Below are the code and all the weights of a small trained network. Each question names an input and a class and asks about switching units off, where a switched-off unit gives its printed mean instead of its output.

import numpy as np


def w(rows, s, z=0):
    codes = np.array(rows[::2]) - 128.0
    scale = np.full(codes.shape[1], s)
    scale[-1] = z or s
    return codes * scale


def f(y):
    return y / 2 * (1 + np.tanh(0.7978845608 * (y + 0.044715 * y**3)))


def log_softmax(a):
    a = a - a.max(-1, keepdims=True)
    return a - np.log(np.exp(a).sum(-1, keepdims=True))


def net(x, mask):
    res = np.array(x, float).reshape(1, 2) / 4 @ E
    y = f(res @ A[0][:, :-1].T + A[0][:, -1])
    res = res + np.where(mask, y, B[0][:, -1]) @ B[0][:, :-1]
    return log_softmax(res[-1] @ U[:, :-1].T + U[:, -1])


A, B = {}, {}
E = w([
[205,77,134,175,163,85,45],'x0',
[81,137,53,180,152,251,125],'x1',
],0.013)
A[0] = w([
[111,184,105,64,98,131,197,100],'n0',
[153,11,137,157,186,126,101,92],'n1',
[84,110,187,56,156,81,121,93],'n2',
[164,132,197,95,97,62,110,144],'n3',
[66,143,163,102,60,152,160,91],'n4',
[147,150,182,115,93,100,140,227],'n5',
[123,105,66,185,145,181,139,73],'n6',
[149,153,110,142,148,156,134,250],'n7',
[82,142,73,202,169,158,84,123],'n8',
[183,94,98,185,195,88,60,124],'n9',
[164,159,162,100,118,106,107,90],'n10',
[129,116,231,92,76,129,92,97],'n11',
],0.012,0.013)
B[0] = w([
[36,83,82,68,162,96,184,199],'n0',
[6,84,47,63,159,77,178,198],'n1',
[86,206,42,164,146,205,73,180],'n2',
[136,180,162,178,157,138,109,251],'n3',
[59,93,82,101,142,100,146,185],'n4',
[155,135,190,111,157,201,106,244],'n5',
[101,191,41,172,111,202,82,197],'n6',
[213,171,247,111,138,173,168,246],'n7',
[143,181,127,172,127,201,98,224],'n8',
[77,63,106,87,174,121,197,245],'n9',
[104,147,8,140,119,134,48,161],'n10',
[121,175,17,188,77,195,60,178],'n11',
],0.011,0.013)
U = w([
[123,190,83,182,139,167,64,113],'0',
[48,64,83,46,175,99,176,137],'1',
[215,135,247,101,151,143,156,254],'2',
[119,114,99,125,89,106,99,88],'3',
[167,99,134,125,66,102,129,66],'4',
[138,128,111,112,94,105,107,78],'5',
],0.016,0.0082)

Each question gives the input, the list of numbers given to net, and the class t.
The units are the neurons (one row each of A and B). Each row of codes is followed by its name. A weight is (code - 128) times the scale printed after its matrix; where a second scale follows, it is the last column's (A, B and U).
mask holds one flag per neuron, in row order. A switched-off neuron (its flag False) gives its mean, the last column of its row in B, instead of its output. The means were averaged over made-up inputs and are rounded, as every weight is.
A unit's drop is (log p(t) with every unit on - log p(t) with that unit switched off) / (log p(t) with every unit on - log p(t) with every unit switched off).
The circuit of an input: a set's keep is (log p(t) with only the set's units on - log p(t) with every unit switched off) / (log p(t) with every unit on - log p(t) with every unit switched off). Starting from all 12 units, units are removed one at a time, each time the one whose removal leaves the highest keep (on an exact tie, the one counted first), for as long as the keep stays at least 0.8.
circuit, biggest first: the units of the circuit, biggest drop first
k most important neurons: the k neurons with the biggest drops, biggest first
drop of u: that unit's drop, to one decimal
input [-4,0], class 1: most important neuron : n0
input [0,-3], class 2: circuit, biggest first : n6, n1
input [-3,2], class 2: 2 most important neurons : n1, n9
input [-7,-8], class 0: 2 most important neurons : n2, n11
input [7,6], class 1: 3 most important neurons : n9, n1, n3
input [8,-7], class 1: 2 most important neurons : n9, n1
input [-7,6], class 1: 2 most important neurons : n0, n4
input [6,-4], class 1: 2 most important neurons : n9, n1
input [6,-7], class 0: 2 most important neurons : n3, n11
input [3,0], class 2: 2 most important neurons : n0, n4
input [3,-2], class 2: 2 most important neurons : n0, n4
input [-3,-1], class 2: 2 most important neurons : n1, n9
input [0,3], class 2: drop of n11 : 0.1
input [-3,0], class 2: drop of n1 : 0.5
input [7,4], class 1: most important neuron : n9
